The symbols move the elements like this.
s905 $ s88
s905 ^ s2
s905 % s382
s905 @ s615
s905 ~ s313
s146 $ s176
s146 ^ s643
s146 % s122
s146 @ s137
s146 ~ s987
s444 $ s903
s444 ^ s350
s444 % s268
s444 @ s165
s444 ~ s943
s312 $ s13
s312 ^ s500
s312 % s286
s312 @ s458
s312 ~ s903
s760 $ s766
s760 ^ s331
s760 % s949
s760 @ s608
s760 ~ s497
s399 $ s500
s399 ^ s335
s399 % s341
s399 @ s881
s399 ~ s350
s856 $ s737
s856 ^ s764
s856 % s14
s856 @ s621
s856 ~ s584
s614 $ s382
s614 ^ s440
s614 % s176
s614 @ s686
s614 ~ s856
s668 $ s987
s668 ^ s657
s668 % s335
s668 @ s307
s668 ~ s881
s987 $ s14
s987 ^ s324
s987 % s307
s987 @ s708
s987 ~ s312
s458 $ s551
s458 ^ s312
s458 % s907
s458 @ s285
s458 ~ s641
s2 $ s334
s2 ^ s695
s2 % s110
s2 @ s905
s2 ~ s930
s324 $ s57
s324 ^ s122
s324 % s668
s324 @ s987
s324 ~ s500
s577 $ s152
s577 ^ s616
s577 % s760
s577 @ s766
s577 ~ s676
s657 $ s324
s657 ^ s641
s657 % s4
s657 @ s668
s657 ~ s399
s594 $ s350
s594 ^ s152
s594 % s462
s594 @ s144
s594 ~ s291
s134 $ s943
s134 ^ s291
s134 % s154
s134 @ s16
s134 ~ s616
s167 $ s146
s167 ^ s285
s167 % s641
s167 @ s122
s167 ~ s668
s253 $ s115
s253 ^ s584
s253 % s551
s253 @ s284
s253 ~ s146
s560 $ s134
s560 ^ s818
s560 % s334
s560 @ s154
s560 ~ s552
s967 $ s497
s967 ^ s469
s967 % s354
s967 @ s695
s967 ~ s110
s268 $ s165
s268 ^ s144
s268 % s291
s268 @ s370
s268 ~ s16
s144 $ s444
s144 ^ s594
s144 % s857
s144 @ s268
s144 ~ s134
s643 $ s162
s643 ^ s551
s643 % s167
s643 @ s146
s643 ~ s324
s13 $ s253
s13 ^ s46
s13 % s458
s13 @ s551
s13 ~ s167
s115 $ s971
s115 ^ s184
s115 % s284
s115 @ s440
s115 ~ s176
s331 $ s577
s331 ^ s552
s331 % s564
s331 @ s760
s331 ~ s929
s616 $ s871
s616 ^ s108
s616 % s331
s616 @ s577
s616 ~ s608
s949 $ s608
s949 ^ s564
s949 % s469
s949 @ s929
s949 ~ s695
s818 $ s291
s818 ^ s676
s818 % s833
s818 @ s560
s818 ~ s88
s110 $ s905
s110 ^ s971
s110 % s614
s110 @ s382
s110 ~ s569
s766 $ s594
s766 ^ s577
s766 % s608
s766 @ s462
s766 ~ s818
s286 $ s458
s286 ^ s881
s286 % s350
s286 @ s907
s286 ~ s165
s708 $ s359
s708 ^ s987
s708 % s500
s708 @ s46
s708 ~ s458
s500 $ s46
s500 ^ s307
s500 % s881
s500 @ s312
s500 ~ s907
s285 $ s643
s285 ^ s458
s285 % s903
s285 @ s167
s285 ~ s657
s137 $ s764
s137 ^ s146
s137 % s324
s137 @ s57
s137 ~ s708
s350 $ s907
s350 ^ s744
s350 % s144
s350 @ s444
s350 ~ s370
s907 $ s285
s907 ^ s286
s907 % s444
s907 @ s903
s907 ~ s360
s154 $ s16
s154 ^ s560
s154 % s88
s154 @ s108
s154 ~ s331
s108 $ s678
s108 ^ s154
s108 % s552
s108 @ s616
s108 ~ s760
s552 $ s616
s552 ^ s88
s552 % s431
s552 @ s331
s552 ~ s949
s686 $ s930
s686 ^ s614
s686 % s764
s686 @ s569
s686 ~ s621
s127 $ s399
s127 ^ s211
s127 % s871
s127 @ s341
s127 ~ s594
s903 $ s167
s903 ^ s907
s903 % s165
s903 @ s641
s903 ~ s4
s46 $ s584
s46 ^ s708
s46 % s312
s46 @ s13
s46 ~ s285
s359 $ s591
s359 ^ s14
s359 % s46
s359 @ s584
s359 ~ s551
s162 $ s614
s162 ^ s284
s162 % s146
s162 @ s176
s162 ~ s57
s833 $ s560
s833 ^ s497
s833 % s2
s833 @ s334
s833 ~ s615
s584 $ s184
s584 ^ s359
s584 % s13
s584 @ s253
s584 ~ s643
s608 $ s462
s608 ^ s760
s608 % s929
s608 @ s676
s608 ~ s833
s682 $ s469
s682 ^ s737
s682 % s591
s682 @ s894
s682 ~ s115
s291 $ s370
s291 ^ s857
s291 % s560
s291 @ s134
s291 ~ s108
s16 $ s211
s16 ^ s134
s16 % s108
s16 @ s678
s16 ~ s577
s676 $ s857
s676 ^ s608
s676 % s497
s676 @ s818
s676 ~ s334
s469 $ s929
s469 ^ s160
s469 % s894
s469 @ s967
s469 ~ s971
s313 $ s564
s313 ^ s930
s313 % s737
s313 @ s160
s313 ~ s894
s871 $ s341
s871 ^ s678
s871 % s577
s871 @ s152
s871 ~ s462
s881 $ s312
s881 ^ s399
s881 % s744
s881 @ s286
s881 ~ s444
s88 $ s108
s88 ^ s334
s88 % s615
s88 @ s552
s88 ~ s564
s152 $ s744
s152 ^ s871
s152 % s766
s152 @ s594
s152 ~ s857
s971 $ s2
s971 ^ s354
s971 % s440
s971 @ s110
s971 ~ s686
s551 $ s284
s551 ^ s13
s551 % s285
s551 @ s643
s551 ~ s122
s440 $ s110
s440 ^ s115
s440 % s162
s440 @ s614
s440 ~ s764
s284 $ s440
s284 ^ s253
s284 % s643
s284 @ s162
s284 ~ s137
s14 $ s621
s14 ^ s57
s14 % s708
s14 @ s359
s14 ~ s13
s184 $ s354
s184 ^ s591
s184 % s253
s184 @ s115
s184 ~ s162
s764 $ s569
s764 ^ s176
s764 % s57
s764 @ s856
s764 ~ s359
s360 $ s657
s360 ^ s165
s360 % s943
s360 @ s4
s360 ~ s127
s737 $ s160
s737 ^ s569
s737 % s621
s737 @ s682
s737 ~ s184
s929 $ s676
s929 ^ s949
s929 % s967
s929 @ s497
s929 ~ s2
s894 $ s967
s894 ^ s682
s894 % s184
s894 @ s354
s894 ~ s440
s307 $ s708
s307 ^ s668
s307 % s399
s307 @ s500
s307 ~ s286
s354 $ s695
s354 ^ s894
s354 % s115
s354 @ s971
s354 ~ s614
s744 $ s286
s744 ^ s341
s744 % s594
s744 @ s350
s744 ~ s268
s462 $ s144
s462 ^ s766
s462 % s676
s462 @ s857
s462 ~ s560
s382 $ s615
s382 ^ s110
s382 % s686
s382 @ s930
s382 ~ s737
s122 $ s137
s122 ^ s167
s122 % s657
s122 @ s324
s122 ~ s307
s341 $ s881
s341 ^ s127
s341 % s152
s341 @ s744
s341 ~ s144
s943 $ s4
s943 ^ s370
s943 % s16
s943 @ s211
s943 ~ s871
s497 $ s818
s497 ^ s929
s497 % s695
s497 @ s833
s497 ~ s905
s641 $ s122
s641 ^ s903
s641 % s360
s641 @ s657
s641 ~ s335
s211 $ s335
s211 ^ s943
s211 % s678
s211 @ s127
s211 ~ s152
s678 $ s127
s678 ^ s16
s678 % s616
s678 @ s871
s678 ~ s766
s591 $ s894
s591 ^ s621
s591 % s584
s591 @ s184
s591 ~ s284
s176 $ s686
s176 ^ s162
s176 % s137
s176 @ s764
s176 ~ s14
s695 $ s833
s695 ^ s967
s695 % s971
s695 @ s2
s695 ~ s382
s165 $ s641
s165 ^ s444
s165 % s370
s165 @ s360
s165 ~ s211
s930 $ s431
s930 ^ s382
s930 % s569
s930 @ s313
s930 ~ s682
s431 $ s331
s431 ^ s615
s431 % s313
s431 @ s564
s431 ~ s469
s335 $ s307
s335 ^ s4
s335 % s127
s335 @ s399
s335 ~ s744
s615 $ s552
s615 ^ s905
s615 % s930
s615 @ s431
s615 ~ s160
s160 $ s949
s160 ^ s313
s160 % s682
s160 @ s469
s160 ~ s354
s569 $ s313
s569 ^ s686
s569 % s856
s569 @ s737
s569 ~ s591
s334 $ s154
s334 ^ s833
s334 % s905
s334 @ s88
s334 ~ s431
s57 $ s856
s57 ^ s137
s57 % s987
s57 @ s14
s57 ~ s46
s370 $ s360
s370 ^ s268
s370 % s134
s370 @ s943
s370 ~ s678
s564 $ s760
s564 ^ s431
s564 % s160
s564 @ s949
s564 ~ s967
s857 $ s268
s857 ^ s462
s857 % s818
s857 @ s291
s857 ~ s154
s621 $ s682
s621 ^ s856
s621 % s359
s621 @ s591
s621 ~ s253
s4 $ s668
s4 ^ s360
s4 % s211
s4 @ s335
s4 ~ s341

The rows follow the links: the fewer symbols apart two elements are, the more alike their rows tend to be.

Each row is also shifted at random along 4 hidden directions that mean nothing.

Some elements, each with a row of numbers:
s46
-39 -22 84 52 -11 15 -53 34 64 69 -88 -39 -54 14 49 -74 52 -5 57 26 -32 -61 -50 -1 -12
s497
-55 -122 -53 -17 -3 -33 41 -48 -61 -23 21 26 20 -23 -50 26 -57 43 -12 15 -29 26 49 18 18
s268
244 1 -84 -111 65 57 -5 -15 -17 -77 83 1 54 22 -64 97 26 14 -67 69 -134 88 14 62 -42
s165
-3 21 -28 -90 56 38 -14 13 63 7 -42 -22 -42 64 42 -131 28 23 -13 -60 75 48 -35 -44 -56
s682
-77 -32 49 -16 -61 -42 -2 -55 -35 -36 42 6 28 -60 -18 151 -38 -31 -18 -73 23 -59 25 14 50
s167
-137 -40 78 46 1 26 -70 28 79 5 -56 -44 -74 55 41 65 36 -42 10 -51 25 -40 -65 -42 -48
s307
-13 -17 41 -63 24 38 -56 3 74 2 -40 -41 -45 44 37 -6 45 -11 -9 -49 11 -9 -51 -15 -44
s370
-85 -73 -53 108 65 29 -2 64 32 6 -51 -6 -64 96 5 -56 5 25 18 72 -26 64 -27 -42 -77
s57
-79 -123 95 -22 -21 3 -58 -26 50 48 -81 -39 -48 -6 28 -10 27 6 37 -14 -49 -77 -34 22 0
s564
-137 44 -33 81 -32 -55 59 5 -52 -13 28 39 13 -20 -3 9 -62 -10 1 -44 117 4 38 -52 33
s584
-58 14 104 281 -41 -6 -34 105 21 87 -78 -12 -42 2 31 -2 38 -42 101 154 -103 -89 -37 8 19
s13
-176 -165 98 52 -5 11 -73 6 76 53 -114 -48 -94 41 40 -9 35 4 50 -2 -39 -68 -56 -15 -32
s108
69 -5 -93 37 40 -6 68 27 -42 44 -22 28 10 9 -16 -199 -23 73 31 113 -30 69 35 6 0
s335
61 72 -4 133 48 49 -11 108 49 51 -58 -13 -46 68 34 -123 55 -3 47 118 -45 32 -45 -19 -51
s930
21 132 12 84 -60 -53 59 20 -62 42 14 42 49 -78 10 -76 -29 -11 39 24 59 -40 39 -1 78
s431
5 115 -47 -101 -35 -50 69 -54 -62 -20 66 43 62 -66 1 -59 -57 5 -31 -114 158 9 54 -22 61
s284
102 94 84 106 -52 0 -31 35 -7 22 19 -2 31 -51 0 97 36 -58 30 79 -91 -77 -11 49 42
s856
-144 58 97 178 -70 -28 -26 47 5 4 -4 -2 -19 -19 25 147 -1 -84 30 -17 38 -89 -21 -30 28
s760
48 -22 -84 11 16 -22 61 -4 -60 11 16 36 30 -16 -35 -97 -37 53 7 70 -26 52 49 17 16
s641
86 110 20 19 22 51 -43 57 57 -26 15 -24 -7 41 21 61 54 -50 -14 6 -10 8 -47 -12 -42
s881
-16 7 10 117 43 46 -34 87 62 30 -60 -26 -60 82 30 -48 49 -12 34 78 -41 17 -55 -29 -65
s331
-338 -180 -47 83 14 -44 35 -16 -15 -27 -28 15 -68 55 -8 38 -86 25 -5 -66 101 37 16 -84 -31
s616
95 -9 -102 -169 42 -2 55 -55 -35 -18 32 21 37 -9 -22 -128 -30 69 -36 -27 37 76 42 11 -1
s334
-63 123 -56 115 -19 -41 71 39 -60 -29 59 51 32 -13 -9 16 -60 -25 -4 -6 106 29 39 -54 24
s16
66 -177 -90 -88 73 27 15 -34 -11 5 -29 -4 -14 40 -40 -103 -5 94 -6 83 -114 83 22 41 -44
s184
151 -15 57 -135 -52 -12 -21 -82 -30 1 41 -2 67 -99 -26 72 10 1 -15 -15 -84 -66 28 93 67
s615
-47 41 -28 96 -29 -51 69 17 -63 40 -2 40 18 -40 -4 -101 -48 19 40 38 48 -4 45 -14 52
s341
127 48 -56 -72 54 54 -18 12 19 -68 58 -6 15 49 -19 86 27 -15 -59 -1 -33 71 -11 5 -54
s608
-112 -107 -82 -194 24 -35 57 -94 -23 3 -20 14 -8 -6 4 -180 -62 89 -26 -132 140 52 39 -39 2
s577
68 100 -83 233 26 17 31 98 -61 -95 117 45 41 38 -72 242 -25 -66 -31 144 -91 78 25 -9 -29
s643
14 29 85 -45 -26 14 -54 -11 45 13 -22 -30 -11 -13 31 34 40 -32 4 -52 3 -63 -33 7 7
s382
44 50 16 34 -54 -45 46 -11 -60 44 8 29 47 -78 -7 -71 -25 11 37 37 -1 -41 40 33 78
s354
-114 6 36 -36 -63 -54 17 -57 -31 -7 17 18 18 -61 9 40 -45 -16 -9 -113 109 -56 26 -17 57
s359
139 13 80 -4 -31 6 -26 7 17 107 -74 -19 5 -54 28 -161 57 26 74 91 -104 -76 -16 73 46
s818
-125 -165 -72 101 40 -18 40 9 -34 10 -37 16 -37 39 -36 -47 -50 58 25 94 -54 54 26 -10 -27
s657
62 46 33 92 27 52 -49 74 54 0 -14 -27 -28 53 13 58 63 -41 13 75 -76 1 -53 0 -48

Complete each set of four: the symbols that take the first to the second take the third to the fourth, perhaps in another order.
Answers are names.
A 143 185 -2 54 29 57 -43 71 33 -90 92 -8 29 47 -7 218 52 -97 -61 11 -19 34 -38 -10 -47
B 117 -55 -35 -174 65 49 -23 -29 52 27 -54 -31 -22 38 18 -173 46 67 -8 -3 -32 47 -24 20 -49
C 135 -39 56 50 17 54 -74 35 39 -12 -1 -34 -7 24 -22 142 67 -35 4 119 -196 -24 -38 63 -34
D s307

A 25 32 -21 -7 47 50 -39 36 47 -58 29 -17 -22 70 -3 113 32 -36 -46 -14 -8 45 -38 -27 -67
B 1 178 -93 10 21 -2 56 36 -21 -61 73 38 27 27 5 1 -32 -28 -46 -67 155 78 14 -71 -14
C 107 -17 -98 -16 50 5 60 14 -35 39 -21 23 9 13 -18 -213 -11 80 25 104 -41 78 31 17 -7
D s615

A -43 2 88 -115 -33 -4 -43 -47 51 32 -43 -32 -20 -28 52 -43 27 -10 4 -121 73 -72 -31 -5 19
B 77 35 35 -92 22 41 -47 4 65 28 -44 -35 -22 19 39 -89 59 3 7 -27 -2 -10 -45 8 -28
C -43 27 -3 83 -44 -51 57 5 -57 51 -12 34 22 -55 2 -98 -42 18 45 33 34 -30 41 -1 63
D s115

A -38 -183 37 -144 35 52 -100 -64 70 -82 11 -55 -40 59 -22 237 35 -17 -74 -81 -83 2 -45 22 -76
B 141 216 3 -8 21 45 -18 69 55 13 6 -8 5 28 48 -82 62 -38 -3 -7 59 17 -44 -28 -28
C 134 112 69 -51 -54 -15 2 -14 -5 79 -24 -3 42 -87 35 -136 31 -1 46 6 1 -80 6 46 73
D s253

A 83 246 -72 -31 37 29 32 54 14 -50 63 17 25 42 29 -49 10 -35 -45 -75 160 75 -13 -74 -33
B -86 -106 80 18 1 31 -86 -3 66 -36 -18 -47 -52 42 5 195 35 -49 -14 -26 -64 -43 -52 2 -44
C 80 -16 -49 -159 57 51 -37 -40 31 -105 73 -19 10 51 -28 159 19 -16 -95 -77 -11 68 -17 1 -66
D s551

A -94 -36 15 63 46 34 -30 61 84 68 -115 -35 -91 85 60 -178 42 22 54 26 25 11 -62 -53 -65
B 70 -107 62 -24 14 44 -75 -3 51 21 -46 -44 -29 19 -4 51 61 1 14 64 -154 -36 -39 60 -33
C 21 54 -84 128 49 16 35 75 -18 -27 29 24 -1 53 -24 15 -11 -4 -5 94 -24 79 8 -28 -41
D s341

A -74 87 -84 144 23 -13 61 70 -30 -14 23 39 -4 40 -5 -38 -41 -10 1 32 88 63 20 -68 -16
B -75 -256 1 5 -20 -37 8 -73 -60 13 -21 10 2 -43 -61 53 -50 61 19 73 -139 -25 47 65 34
C -80 146 63 189 -76 -47 22 56 -31 23 16 29 18 -46 23 55 -21 -72 42 6 70 -75 8 -30 65
D s13

A -34 -19 -88 -42 49 4 35 -2 -7 -28 9 15 -10 48 -11 -63 -29 35 -24 -26 59 80 12 -39 -39
B 59 9 -60 93 55 46 -9 63 1 -75 60 4 0 71 -45 162 13 -29 -38 89 -93 76 -14 -2 -69
C -35 59 -47 23 51 32 -3 51 38 -33 4 -4 -31 78 23 -9 9 -16 -26 -31 75 65 -33 -65 -66
D s399

A -9 60 96 172 -35 4 -30 81 41 96 -83 -20 -39 -4 51 -88 50 -28 86 96 -46 -78 -43 0 19
B -10 93 81 -19 -27 15 -55 8 51 -9 4 -27 -10 -2 44 75 40 -65 -7 -87 60 -57 -43 -21 2
C -179 14 22 137 -55 -58 37 13 -44 8 5 31 1 -34 4 52 -55 -30 22 -29 82 -42 23 -44 43
D s971

A -97 61 -52 80 45 24 -1 63 30 -64 27 3 -39 89 11 79 -5 -41 -37 -36 87 67 -30 -83 -70
B 77 41 46 93 17 46 -51 72 52 22 -31 -28 -27 41 17 18 63 -30 26 88 -91 -13 -50 10 -34
C -134 -66 100 33 -43 -12 -58 -14 33 2 -28 -28 -33 -7 18 124 8 -45 11 -54 -2 -84 -29 -5 8
D s930

A -42 30 -10 137 -41 -47 54 23 -66 16 22 40 29 -44 -23 11 -45 -7 32 62 -2 -19 43 3 54
B -1 -27 63 -53 -54 -31 -3 -48 -13 58 -34 -5 13 -70 17 -74 -2 18 34 -20 -2 -77 13 33 65
C -71 -10 -78 -67 51 11 15 -12 5 -67 33 5 -17 63 -8 28 -27 5 -56 -87 98 80 -3 -57 -53
D s552

A 54 25 50 -172 8 32 -54 -38 69 12 -28 -42 -17 4 46 -60 51 -1 -18 -104 46 -24 -43 2 -17
B 168 78 63 -194 -21 18 -33 -48 43 51 -24 -29 25 -53 43 -130 57 14 3 -65 13 -53 -21 46 35
C -51 -31 87 50 -50 -18 -29 -4 13 49 -49 -17 -19 -35 22 2 14 -12 46 7 -26 -84 -13 21 35
D s614

A -6 76 27 -117 17 43 -58 -12 73 -69 31 -34 -17 45 33 118 37 -57 -67 -148 95 6 -48 -43 -47
B -10 85 -84 90 29 1 45 48 -37 -64 69 36 17 35 -25 84 -34 -25 -36 19 46 76 21 -44 -23
C -182 26 -70 116 21 -30 65 51 -14 16 -26 31 -40 51 22 -128 -58 20 21 -17 142 58 9 -94 -22
D s737

